In the rows, zero is written as 128.
Each row of numbers belongs to one of the elements below and depends on some of the facts about them. Some rows are named. Which element is each other row?

Some rows with their names:
pobi: [145 137 168 100 110 132 167 172 121 161  94 156 156 103 120 166  98 119
  92 116 120 132  84 137 151 117 134 205 116 155 136 135  79 161 111 150
 183 140  86 131 109]
klokel: [110 154 122 107 127 137 129 210 125 174  81 116 140 145 100  94 124 131
 104 114 115 129 112 165 134 132 151 131 160 175 140 132  66 134  85 103
 111 123  81 145 108]
skazegrik: [150 153 142  94 118 148 147 149 104 184  93 137 135 118 107 122 107 127
  99 115 113 139 112 176 151 122 136 170 119 156 118  99  66 152  92 126
 139 114  86 134 135]
kleflik: [117 150 146 121 120 119 146 205 125 191 117 137 138 135 141  90 105 112
 102 137 130 128 135 161 157 110 122 184 138 137 103 123  64 178 106 151
 165 107  93 164 134]
drotra: [126 143 158 121 111 105 156 195 108 193 109 136 138 123 129 105 111 123
 120 145 121 146 129 160 161 112 106 201 138 138 115  98  68 175 108 146
 155  96  86 169 136]
klake: [130 147 131  93 118 152 134 188 136 174 101 137 138 122 110 122 115 135
  79 114 119 121 114 152 134 132 172 166 147 149 137 132  78 162 110 113
 132 112  82 146 133]
potru: [128 150 134 104 116 147 143 194 122 163  95 135 141 129 109 113 111 121
  86 106 113 125 106 165 131 128 154 159 146 160 137 125  79 153 105 116
 139 121  85 139 132]
stede: [ 92 100  77 123  96  99 113 147 105 143 144 130 150 113  92 115 149 101
  83 109 136 183 107 196  42 120 141 206 148 135 140 129  79 134  71 123
 177  72   4 160 182]
trufel: [127 149 133 105 116 147 143 195 121 162  96 136 141 130 108 113 110 121
  86 107 113 126 105 165 131 128 152 159 146 160 137 126  79 153 103 116
 140 121  85 140 130]
dradas: [134 183 130 101  95 135 130 189 119 124 102 158 138 126 117 134  65 117
  73 110  99 135 117 192 108 116 165 159 160 183 136 130  96 184 140 103
 140 111 105 149 155]
flizul: [119 138 130 109 117 156 149 198 122 158 100 139 156 141 112 101 105 115
  73  93 113 124 100 162 141 133 158 159 150 161 139 124  71 154 102 104
 145 118  91 140 126]
kitrol: [103 180 136  60 126 117 145 218 118 172 113 120 166 115  95  85 120 150
  44 101  81  92 119 178 122 145 141 180 100 177 135 137 104 162 111 140
 141 144  65 124 143]
greplik: [133 171 131 120 135 156 141 194 116 153  79 158 122 110 117 110 129 113
  83  94 130 109 114 161 117 139 144 153 149 143 137 126  86 144 121 122
 150 142  80 163 132]
megal: [121 145 133 108 115 142 144 200 122 158  94 136 152 136 109 112 106 121
  85 104 113 128 101 160 136 130 152 161 153 169 142 128  74 152 103 107
 140 121  88 143 123]
vivam: [121 126 141  92 115 132 137 201 139 185  97 135 148 112 103 134 130 155
  91 128 122 131 115 119 143 143 172 188 161 147 155 126  72 158 115  96
 116  95  72 167 118]
plufo: [114 125 138  98 138 209 175 179 120 188 117 145 143 137 117  81 119 109
  58  66 124 107 113 157 169 141 158 150 106 135 118 119  50 147  78 118
 148 119  96 126 106]
risi: [148 132 159 111 101 145 163 225 120 154  78 128 133 110 104 135 133 143
 109 118  74 125  63 150 115 122 156 180 164 144 186  93 122 164 139 128
 140 116  77 134 151]
nulon: [109 148 148 104 116 169 169 228 117 150 103 154 140 127 111 105  92 122
  81  92  89 125 121 170 132 130 164 149 151 173 155 103  81 166 119  97
 116 100 115 152 119]
diskal: [105 176 135  67 124 121 145 216 119 172 111 122 163 116  97  88 119 146
  50 102  85  97 118 176 124 143 142 177 105 175 135 134 101 160 109 136
 141 140  67 126 141]
seko: [121 166 131 103 117 119 127 201 137 165  73 122 140 139 109 130 115 134
 115 128 115 132  92 157 132 118 144 143 157 182 143 154  75 145  95 124
 136 140  81 135 100]

There are 2 kinds of fact about the elements: ψ, φ.
ψ: refers to; φ: uses
bofa {ψ=skizil}
bogreplu {φ=risi}
bripil {ψ=vapli}
brogir {ψ=griber}
brubrek {ψ=fibrigrur}
diskal {φ=plusosus}
dogre {φ=klokel,klestudrer}
dradas {ψ=groten, φ=trutre,droklum}
drafum {φ=brogir}
drarek {ψ=bripil}
drebrik {φ=vivam}
dripegrul {φ=kuples}
drotra {φ=zogrel}
dugo {φ=riplom}
fetris {φ=trozem}
fibrigrur {ψ=drebrik,beke, φ=vivam}
figer {ψ=mazam, φ=mazam}
fiki {ψ=drudragus}
flebras {ψ=brogir, φ=drafum}
flefu {φ=bapi}
flidul {ψ=tizime}
flizul {ψ=skudital}
fopli {ψ=flidul}
grabim {ψ=dripegrul}
greplik {φ=kuples}
griber {ψ=drafum}
grogul {ψ=rati,rore}
groten {ψ=konosto}
gudrak {ψ=nidos, φ=stede}
gusi {φ=flefu}
kitrol {φ=steto,plusosus}
klake {φ=drebrik}
kleflik {ψ=fetris,skazegrik, φ=vadek}
klestudrer {ψ=klokel,grogul}
klokel {ψ=rati}
klokos {ψ=sosu}
klubram {ψ=steto, φ=steto,diskal}
kluguk {φ=stede}
konosto {ψ=dradas}
kuples {ψ=deluno, φ=labral}
labral {φ=bretro}
lasi {ψ=ruge}
lirak {φ=fopli,skepli}
logrom {ψ=bofa,skizil}
mavok {φ=vapli}
mazam {φ=skopak}
nebi {ψ=vivam,pizok}
nidos {ψ=stede}
nulon {ψ=bretro}
panok {φ=zutrol}
pelus {φ=kitrol}
pizok {ψ=sigim, φ=tetrin}
plufo {ψ=stuzus, φ=takli}
pluse {ψ=bogreplu,puven, φ=puven}
plusosus {ψ=steto,pobi}
pobi {φ=skiklis}
potru {φ=sugrodul}
puven {ψ=risi}
rati {ψ=tego}
risi {φ=febru}
robol {ψ=gruzegas}
rore {ψ=tego, φ=rati}
ruge {ψ=seko, φ=kasis}
ruklim {φ=skazegrik}
seko {ψ=ruge,bapi}
sigim {ψ=drebrik,sterazun, φ=fibrigrur}
skazegrik {ψ=vadek, φ=fetris}
skepli {ψ=vidodrim}
skiklis {ψ=steto}
skizil {ψ=bofa,flizul, φ=stoklen}
skopak {φ=figer,zizul}
sotrur {ψ=trozem,drotra,zogrel}
stede {φ=kluguk}
stobam {ψ=rati, φ=dogre}
stoklen {ψ=bofa, φ=skudital}
sugrodul {ψ=flizul}
takli {φ=stuzus}
tego {ψ=trubol, φ=rore}
tetrin {ψ=vivam, φ=sterazun}
tizime {ψ=flidul,skepli, φ=nonak}
trozem {φ=drotra}
trubol {φ=sogon}
trufel {φ=drudragus,fiki}
vadek {ψ=kleflik,zogrel, φ=kleflik,drotra}
vumor {ψ=nulon,deluno}
zizul {ψ=figer, φ=mazam}
zutrol {φ=tizime}

Which element is each row?
No name comes twice in this set of rows, the named rows included.
[140 137 135 109 114 177 148 226 145 149  85 123 140 140 122 113 113 125
  80  97  82 100  63 160 115 113 186 138 166 152 168 129 108 167 125 131
 151 132  97 112 145] : pluse
[136 140 141  99 123 164 153 173 144 150  97 152 171 138 138 146  76 101
  63  92 126 109  77 146 155 110 164 162 123 171 122 167  60 160  95 144
 195 157 110 106  99] : skiklis
[133 128 146 115 105 153 157 236 135 144  81 127 149 134 114 122 117 132
  94 106  79 115  58 149 120 119 169 161 175 158 183 116 109 164 131 120
 148 124  91 127 137] : puven
[132 149 118 100 127 187 140 180 130 164 101 135 142 144 119  93 102 110
  60  82 114 107 103 176 135 127 175 133 138 156 124 131  69 156  95 116
 146 127  97 121 137] : stoklen
[109 159 109 105 134 155 122 207 136 172  84 114 140 157 108  84 116 122
  91 103 118 116 112 171 132 128 166 110 161 180 131 147  59 136  77 104
 117 132  91 132 108] : klestudrer
[108 151 137 102 123 188 161 224 126 147 106 151 140 141 120  96  83 113
  67  81  91 114 121 177 131 125 178 126 151 177 145 120  75 167 112  99
 120 107 124 139 119] : vumor
[130 146 131 104 119 167 147 186 120 166 101 137 142 131 110 102 111 117
  72  94 111 119 105 170 135 131 160 156 138 151 133 120  77 155 103 114
 142 119  87 135 138] : skizil
[104 112 161 108 124 164 193 193  99 185 110 151 155 122  99  98 129 123
  86  84 119 138 108 139 175 151 127 194 121 139 144  92  56 142  90 103
 140 103  84 154  95] : stuzus
[121 134 143 112 110 139 157 198 110 160  98 141 155 128 103 112 114 124
  87 102 109 136  98 157 141 136 142 181 150 158 149 107  78 152 109 101
 139 110  82 151 128] : skudital
[119 165 110  99 136 163 120 198 136 180  86 114 126 148 107  85 122 124
  91 105 117 112 117 177 126 127 169 108 148 169 125 142  66 138  78 116
 114 132  85 128 120] : stobam
[129 139 133  95 122 152 137 194 134 183  97 131 137 120 107 117 126 137
  86 115 119 119 113 146 136 133 169 164 147 147 139 128  75 154 103 115
 125 111  77 147 128] : sigim
[130 132 129  75 122 160 120 187 161 199 106 133 135 109 112 136 132 162
  73 129 131 113 127 116 141 141 205 174 155 132 142 143  70 171 116 103
 112  93  73 161 127] : fibrigrur
[117 149 129 104 121 148 142 179 124 164 101 142 157 140 114 111  96 112
  75  96 129 126 111 162 149 130 150 157 137 170 120 142  56 149  90 110
 150 128  92 138 109] : sotrur

Now the same elements, written a new way:
Named rows:
nidos: [140 130 116 116 132 130 127 122 143 116 151 123 121 108 124 119 119 126
 135 125 122 120 131 117 125 135 130 134 131 140]
truzin: [123 122 143 140 134 128 127 127 118 130 112 130 140 144 129 137 139 129
 123 131 133 135 116 134 127 121 125 124 128 121]
diskal: [149 115  89 143 147 191 130 146  75 136  70 147 130 118 142 114 116 160
  73  96 126 147 128 155 176 111 113 126 116 128]
droklum: [136 124 164 142 135 125 131 132 114 123 119 124 127 139 115 150 153 142
 134 133 126 143 125 130 140 103 123 123 128 128]
zizul: [102 132 164 146 120 166 116 174 160  96 141 174 147  76 109 137  79 108
 137 128 106  69 138 111 121 146 164  92 124 155]
briplar: [122 123 144 139 134 128 126 128 118 131 113 130 140 144 130 138 140 130
 122 130 135 135 116 134 126 120 127 123 127 121]
nonak: [130 128 172 135 148 123 140 103  98 111 149 114 118 136 118 145 160 161
 120 153 158 146 117 132 143  90 119 143 158 112]
pobi: [112 127 132 142 144 131 119 112 128 129 106 119 147 148 141 130 129 120
 110 141 135 120  98 125 126 138 130 129 128 112]
skiklis: [146 149 125 136 163 135 119 114 164  96 125  55  85 103 106 124 124 117
 128 160  84  87 105  65 192 146 129 144 117 138]
megal: [122 122 144 140 133 128 126 126 118 132 112 130 139 144 129 138 139 129
 122 131 133 134 117 135 127 121 126 123 128 122]
pluse: [127 134 105 115 132 130 120 114 142 120 148 128 133 117 137 113 111 122
 125 127 130 117 123 122 111 147 134 135 138 126]
grabim: [133 132 119 119 126 129 125 123 136 120 145 126 122 115 124 123 121 128
 133 126 123 123 131 121 124 134 131 132 133 135]
bretro: [139  52 140 147 102  65 149 152 147 165 112 112 159 156  95 140 153 178
 117  98 139  97 133 113 164 136 105 131 112 143]
nulon: [139 131 116 116 130 131 125 122 142 116 150 124 121 109 124 120 120 125
 134 126 123 122 132 117 124 135 129 133 131 139]
fetris: [128 114 136 113 107 118 178 154 114 172 107 125 130 122 162 115 142  58
 128 186 161 125 148 154 121  88 111 131  91 125]
brogir: [157 129 127 113 138 133 130 124 147 101 162 111 110  96 114 121 130 132
 145 131 114 121 135 106 137 123 131 135 128 149]
fiki: [147 135 139 123 128 126 130 129 132 112 152 121 110 109 110 135 136 141
 143 127 115 132 140 117 139 117 128 132 134 140]
takli: [123 126 146 137 134 127 125 120 118 127 117 129 141 144 129 138 142 132
 122 135 134 135 113 134 125 119 127 125 131 119]
riplom: [132 123 158 142 133 125 131 132 115 126 117 125 131 139 118 147 149 138
 131 131 127 141 125 133 136 109 125 124 125 127]
drebrik: [ 84 113 138 161 172 146 136 140 163 127 103 106  65 181 126 108 135 106
 164  89 171 174 122 140 126 159 120 107 107 150]

Which element is each row?
No name comes twice in this set of rows, the named rows included.
[177 138  78 139 168 198 127 143 111 104  82  79  71  76 113 107 105 153
  85 118  76 108 129  94 244 126 113 144 103 151] : plusosus
[108 127 123 121 109 120 162 136 116 175 100 125 137 134 166 118 123  63
 113 179 156 117 131 150 115 111 114 136 108 114] : ruklim
[164 147 102 127 122 112  87 116 132 141  79 126 174 168 144 151 156  94
 149 112  62 162 104 133  87 136 133 115  89 120] : dogre
[118 130 159 131 150 127 135  93  99 113 146 118 128 141 130 135 150 154
 109 153 165 141 107 134 131 103 121 144 162 103] : zutrol
[128  51 127 144 103  66 144 143 149 169 110 116 170 161 107 132 145 172
 107  99 144  90 125 116 152 148 109 132 116 133] : labral
[144 107 148 112 107 117 186 167 113 164 112 123 120 113 152 122 157  65
 140 184 157 131 161 154 130  72 110 128  84 135] : zogrel
[ 95 113 160 166 164 139 143 154 154 130 106 105  47 174 105 125 148 120
 179  85 159 187 140 143 140 139 117 103 106 160] : vivam
[167 129 102 160 176 197 129 143  97 114  50  77  87 102 118 121 123 152
  75 125  86 117 110 105 246 114 108 137  97 138] : steto

The same elements again, as new rows of numbers:
Named rows:
skopak: [114 133 128 130 138 107 125 125 113 129 138 105 112 127 139 150 136 119
 123 110 142 118 111 133 127 108 142 112 122 127 152 120 117 132 113 130]
tizime: [137 127  77 106 129 130 122 147 148 111 134 137 142 146 129 113 129 125
 149 116 133 136 129 138 145 129 123 112 127  97 115 131 164 119 103 128]
skepli: [136 139 101 106 128 132 122 135 136 143 135 129 135 131 126 116 137 124
 136 106 124 126 129 140 142 124 132 116 136 110 122 129 143 117 107 137]
vidodrim: [133 139  77 115 126 132 124 134 139 136 139 140 129 139 126 123 130 120
 136  91 109 120 122 141 131 117 134 113 143 116 112 121 134 119 119 138]
pizok: [127 122 121 128 136 123 131 133 130 114 127 127 131 135 128 132 125 137
 124 126 125 123 123 131 124 126 136 134 128 128 128 124 127 130 134 127]
panok: [130 116 110 129 130 125 128 143 139  91 128 134 136 143 130 123 119 129
 142 143 136 139 129 127 133 134 118 125 118 113 123 129 151 131 122 120]
brogir: [133 123 148 128 145 133 125 130 122 134 127 122 131 126 136 124 140 131
 132 144 124 127 137 129 125 121 128 136 126 127 132 130 139 128 126 134]
dustem: [128 128 129 128 128 128 128 128 128 126 128 128 128 129 127 128 128 128
 128 128 129 127 128 128 129 129 129 128 128 128 129 127 129 128 127 128]
stobam: [131 127 158 125 134 122 128 128 129 116  98 127 127 126  96 116 130 155
 103 110 130 127  98 140 142 148 170 150 134 129 135 125 113 121 140 134]
kitrol: [122 123 103 123  97 128 127 108 135 158 122 135 130 137 122 129 113 123
 128 144 134  91 120 126 122 109 131 133 146 115 116 137 105 128 142 132]
robol: [118 132 104 139 124 130 120 128 123 116 119 155  94 119 113 115 120 104
 133 124 152 158 119  97 139 153 154  97 111 126 143 132 125 129 127 129]
flefu: [128 127 129 129 131 126 127 130 127 121 128 127 128 130 128 127 128 129
 128 129 128 130 129 129 129 130 129 128 128 126 130 127 131 129 127 129]
klestudrer: [136 132 177 125 130 127 125 128 129 135 105 121 132 116  99 111 139 151
 107 131 130 130 113 140 143 150 159 152 138 128 133 131 120 119 135 139]
logrom: [124 129 115 119 126 119 128 133 130 129 120 124 130 124 119 122 125 133
 125 121 158 137 126 121 145 145 143 119 121 116 143 136 126 122 121 121]
stoklen: [124 129 118 120 127 118 128 134 130 124 120 122 130 124 118 121 124 133
 125 123 158 139 125 122 146 146 144 118 120 114 144 136 129 122 121 121]
skudital: [128 139 109 139 121 122 127 136 137 139 143 133 127 122 125 125 123 118
 131 134 128 135 137 123 129 142 128 117 143 123 122 130 127 129 131 134]
risi: [127 141 130 141  98 116 132 132 141 122 146 124 143 129 121 137 114 124
 125 133 116 127 131 140 124 138 103 129 144 129 116 123 121 135 128 127]
kluguk: [127 126 128 129 130 125 128 130 128 119 127 128 127 130 126 128 127 130
 127 128 128 131 125 129 128 130 131 129 127 126 130 126 130 129 127 128]
seko: [127 122  74  98 125 126 131 132 126 125 133 120 158 122 121 123 126 134
 113 138 128 137 132 137 127 126 114 142 126 129 135 128 147 136 110 123]
mavok: [126 125 123 129 131 125 129 130 127 116 124 130 125 135 125 132 124 131
 126 121 128 128 121 128 127 127 135 127 125 127 131 124 128 129 130 126]

Rows to name:
No name comes twice in this set of rows, the named rows included.
[126 133 127 120 125 121 127 134 130 137 124 119 133 118 120 119 129 131
 126 132 157 139 134 121 146 148 138 120 122 115 141 139 132 122 116 124] : sugrodul
[130 129 120 140 131 127 130 133 132 130 141 131 131 130 134 134 126 127
 128 133 109 120 132 131 116 123 124 134 142 133 115 123 126 133 139 133] : beke
[124 120  69  99 127 124 132 132 127 116 129 122 156 128 119 126 123 136
 112 127 127 137 125 137 126 126 120 142 124 130 136 124 146 137 113 120] : ruge
[133 137  87 105 128 131 124 132 135 137 130 132 131 138 124 120 132 127
 134  92 124 123 120 140 139 122 139 115 133 113 122 127 137 116 112 133] : flidul
[121 120 100 124  99 127 128 110 134 152 120 137 128 139 121 129 112 124
 128 139 134  93 117 126 123 109 133 133 143 116 117 135 105 128 144 130] : pelus
[126 119  85  88 126 125 131 130 122 123 123 113 162 120 119 120 129 140
 111 139 142 138 131 136 136 129 119 144 116 125 144 134 151 134 102 118] : lasi
[127 114 140 118 148 129 128 128 118 111 110 121 126 136 130 126 133 143
 127 126 139 126 120 128 132 121 144 135 112 123 144 128 136 126 125 124] : flebras
[130 128  79 108 122 129 129 135 130 133 146 123 159 119 125 123 128 125
 117 149 112 135 141 138 121 125 105 143 138 131 124 125 151 140 113 130] : bapi
[132 130 130 140 131 127 128 135 132 138 145 126 134 126 134 130 130 125
 131 144 111 124 140 132 117 125 120 134 144 131 116 125 131 134 133 136] : sterazun
[135 136 108  97 131 131 121 133 132 140 125 121 139 131 124 113 142 131
 134 105 139 129 128 140 151 126 137 115 126 106 133 134 146 113 101 133] : fopli

